Look-ups in named tables: a row name and a column name give one cell, copied from the table.

Table sipoma
         pum  noniv  nakevat  mizitaz  gesurog  ber  godef  farimar  munepi
teneb    2.2    7.6      2.7      4.1      6.9  3.9    3.0      4.7     3.9
revaz    4.7    5.0      5.8      4.3      7.8  4.7    5.0      6.6     4.9
pulu     2.5    2.3      4.5      2.8      3.7  5.1    6.4      4.6     3.3
feguru   7.5    4.5      2.9      5.8      3.4  6.6    7.8      3.9     3.9
kapu     3.4    5.7      5.2      4.1      3.2  1.3    7.0      2.6     4.3
pel      4.3    6.4      1.9      2.9      5.9  5.3    7.7      3.2     1.4
rel      6.5    2.5      6.6      5.1      2.6  8.0    5.8      2.6     7.5
bop      4.4    8.3      8.3      6.3      1.9  6.3    8.3      5.2     1.7
pivi     7.9    8.2      8.6      1.4      3.4  8.0    4.8      5.5     6.6
butisof  8.4    3.5      1.6      6.3      4.4  3.9    7.8      1.8     1.7
tun      7.1    5.5      8.0      2.7      7.4  6.9    5.1      5.7     1.3
pigotag  2.3    1.6      4.3      6.0      8.4  7.7    2.8      3.9     3.1

What is the noniv of feguru in sipoma? 4.5
What is the gesurog of rel in sipoma? 2.6
What is the mizitaz of revaz in sipoma? 4.3
What is the farimar of pivi in sipoma? 5.5
What is the ber of teneb in sipoma? 3.9
What is the nakevat of teneb in sipoma? 2.7
What is the mizitaz of tun in sipoma? 2.7
What is the farimar of pigotag in sipoma? 3.9
What is the gesurog of pulu in sipoma? 3.7
What is the godef of pulu in sipoma? 6.4
What is the gesurog of teneb in sipoma? 6.9
What is the farimar of pulu in sipoma? 4.6
What is the godef of rel in sipoma? 5.8
What is the godef of tun in sipoma? 5.1
What is the noniv of pulu in sipoma? 2.3
What is the ber of butisof in sipoma? 3.9
What is the ber of pulu in sipoma? 5.1
What is the farimar of tun in sipoma? 5.7

tif:
         sugorav  guluku  baralu  vifi  nozuvuf  nedumiz  teme  givavab   zaf
rofe        4075    4739    5052  5255     4697     4162  4068     4801  4093
guzib       4604    4560    4604  4691     4586     4405  4399     4632  4524
nud         3595    5992     405  5656     7665     1638  6844     8042  8590
ratadon     3616    5296    5362  5275     4944     4210  4094     5002  4542
mub         4009    4934    1265  5343     5952     2665  5710     6546  5930
makapit     4628    4369    4322  4361     4657     4992  4674     4313  4544
pirud       4235    4507    3838  5199     3627     4770  4642     4662  3659
sut         3863    5169    4958  4858     4062     4501  4132     4453  4433
timobad     4633    4432    4404  4498     4655     4885  4416     4357  4217
tases       4691    4191    4669  4182     3848     5067  4732     4792  4199
binit       4739    4005    4302  4580     4042     4696  4723     4531  4116
sivok       4853    4381    4304  4706     4018     5086  4566     4529  3749
med         3573    4954    4152  4634     4233     3801  4160     4419  6077
sedim       4260    4456    4579  4508     4454     4091  4680     4212  5073

pirud, teme -> 4642
makapit, nozuvuf -> 4657
pirud, baralu -> 3838
makapit, zaf -> 4544
rofe, guluku -> 4739
sedim, givavab -> 4212
mub, teme -> 5710
nud, baralu -> 405
pirud, vifi -> 5199
sedim, zaf -> 5073
rofe, zaf -> 4093
timobad, zaf -> 4217
nud, guluku -> 5992
pirud, sugorav -> 4235
guzib, givavab -> 4632
makapit, vifi -> 4361
sivok, nedumiz -> 5086
ratadon, baralu -> 5362
guzib, vifi -> 4691
Row with the largest sugorav: sivok

vimib:
|  | kagega | suk | fozom | fana | nesidan | lifik | toz |
|---|---|---|---|---|---|---|---|
| fetetik | 8.1 | 6.8 | 6.6 | 8.2 | 8.0 | 8.0 | 7.5 |
| zum | 9.2 | 5.0 | 3.2 | 6.2 | 6.7 | 8.7 | 7.7 |
| vusitog | 7.7 | 7.0 | 6.2 | 8.1 | 7.8 | 7.8 | 6.7 |
| mamo | 8.2 | 6.7 | 6.8 | 8.1 | 7.9 | 8.1 | 7.7 |
| mufuva | 9.2 | 4.7 | 2.6 | 7.5 | 7.5 | 8.9 | 6.7 |
| fibemu | 8.2 | 5.8 | 3.4 | 6.9 | 7.0 | 8.2 | 6.1 |
| fusibi | 9.1 | 5.3 | 4.4 | 7.3 | 7.4 | 8.6 | 7.7 |
| madi | 8.1 | 7.1 | 7.2 | 6.9 | 7.2 | 7.8 | 8.3 |
| kifo | 7.8 | 6.5 | 4.6 | 7.2 | 7.2 | 7.9 | 6.3 |
| lut | 8.7 | 6.0 | 5.6 | 7.7 | 7.7 | 8.4 | 7.7 |
| kozi | 8.6 | 5.1 | 1.9 | 6.4 | 6.6 | 8.5 | 6.0 |
| loz | 8.6 | 5.1 | 1.9 | 6.1 | 6.5 | 8.5 | 6.1 |
| giveva | 9.0 | 5.5 | 4.5 | 6.9 | 7.2 | 8.5 | 7.9 |
| laz | 7.9 | 6.4 | 4.8 | 7.7 | 7.5 | 8.1 | 6.3 |

What is the fozom of fetetik in vimib?
6.6
What is the suk of lut in vimib?
6.0
What is the kagega of fibemu in vimib?
8.2
What is the toz of fetetik in vimib?
7.5
What is the kagega of mufuva in vimib?
9.2
What is the lifik of loz in vimib?
8.5
What is the suk of fetetik in vimib?
6.8
What is the fozom of kozi in vimib?
1.9
What is the nesidan of kifo in vimib?
7.2
Row with the largest nesidan: fetetik

